Each row is followed by roughly how far along a hidden order it lies, from 0 to 20. A new part has a new order.
(in the rows, 128 means zero)
[149 165  74 112 111 121 127 133 112 115 141 149  87  90 134 139 125 101
 104 209] : 11
[147 149  68 131 112 119 123 133  94 103 146 152 109 100 146 123 127 111
 115 210] : 14
[135 170  67 119 104 126 121 128 106 120 139 140 117  92 140 113 113 106
  91 221] : 4
[155 157  84 116 116 127 126 128 119 126 142 151 102  80 121 143 114  91
 117 230] : 11
[117 142  98 127 123 126 128 120 103 100 143 138 143 118 174 123 171 134
  90 198] : 8
[134 169  94  81 110 117 135 142 118 121 123 112 106 138 199 130 200 109
  79 212] : 1
[145 121 145 117 133 133 129 128 141 153 136 125 110  88 100 159 119 102
 140 175] : 6
[144 165  28 152 108 111 121 125  94  68 148 198 104  88 137 123 110 122
 115 227] : 17
[146 163  70 120  87 124 115 145  88 133 136 101 107 133 138  92 110  96
 113 212] : 1
[160 136 137 102 112 128 131 142 129 158 125 102  99 118 111 138 122  93
 137 165] : 1
[149 110 116 148 129 133 121 125 122 140 138 135 116  99  81 140  70 114
 158 130] : 3
[153 177  75 106 115 117 131 137 131 121 125 150  83  91 118 145  97  92
 126 182] : 0
[174 162  87  81  79 129 118 157 110 169 135  69  85 126 126 111 106  62
 117 232] : 0
[166 119 128 105 110 116 135 148 105 125 134 130  90 133 150 155 207 111
 130 185] : 20
[155 235   1  83  79 112 122 142  82  97 142 149  76  79 179 111 124  66
  56 255] : 12
[144 146 130  91 133 134 138 124 148 152 131 126 107  75 126 171 134  94
 114 199] : 4
[149 145 105 115 110 126 124 137 116 135 133 120 106 114 122 129 115 106
 125 180] : 4
[129 123 135 127 142 130 136 114 136 120 145 159 122  70 126 173 142 124
 122 177] : 13
[163 132 125 113 125 125 134 130 123 128 144 138 103  81 128 171 167 104
 128 212] : 20
[154 113 118 126 116 120 129 141 112 125 135 134 105 130 129 140 164 115
 140 160] : 13
[148 141  73 117  85 125 115 143  74 129 151 105 113 125 167  93 154  96
  90 245] : 15
[139 150  54 144  89 120 114 136  64  93 155 139 113 122 165  94 144 113
  94 239] : 17
[134 130  86 136 111 122 121 132  87 107 147 137 122 122 155 115 151 132
 105 201] : 14
[132 160 103 108 131 121 138 127 134 108 123 152 114 113 156 147 170 126
 105 160] : 3
[140 153  63 135 108 122 121 127  81  99 156 153 116  92 159 121 136 111
  90 246] : 20
[125 130 139 112 132 125 135 130 124 124 129 123 133 127 165 133 185 138
 104 162] : 2
[133 165 104  94 125 125 137 128 132 122 129 133 113  92 161 147 170 113
  82 202] : 4
[134 166  58 126 105 123 120 129 100 108 145 143 117  97 146 110 116 111
  93 226] : 9
[127 122 118 117 125 124 134 129 106 116 142 132 129 121 172 149 204 125
  97 186] : 14
[148 132  97 137 114 124 121 132 102 112 144 148 112 108 129 125 132 112
 118 182] : 14
[143 140  86 112  85 125 117 146  84 129 141 104 120 146 159  93 152 103
 104 224] : 7
[157 174  82  98 100 129 123 139  98 144 140 110 101  99 135 112 115  86
 102 249] : 7
[142 165  70 116 106 123 122 136 104 121 137 130 106 109 142 115 116 102
 107 213] : 5
[136 146  81 127 105 131 118 128  91 126 150 117 131 110 158 106 132 108
  89 222] : 9
[163 136 149 106 123 123 133 135 131 141 130 130 101  95 125 155 143  97
 130 169] : 8
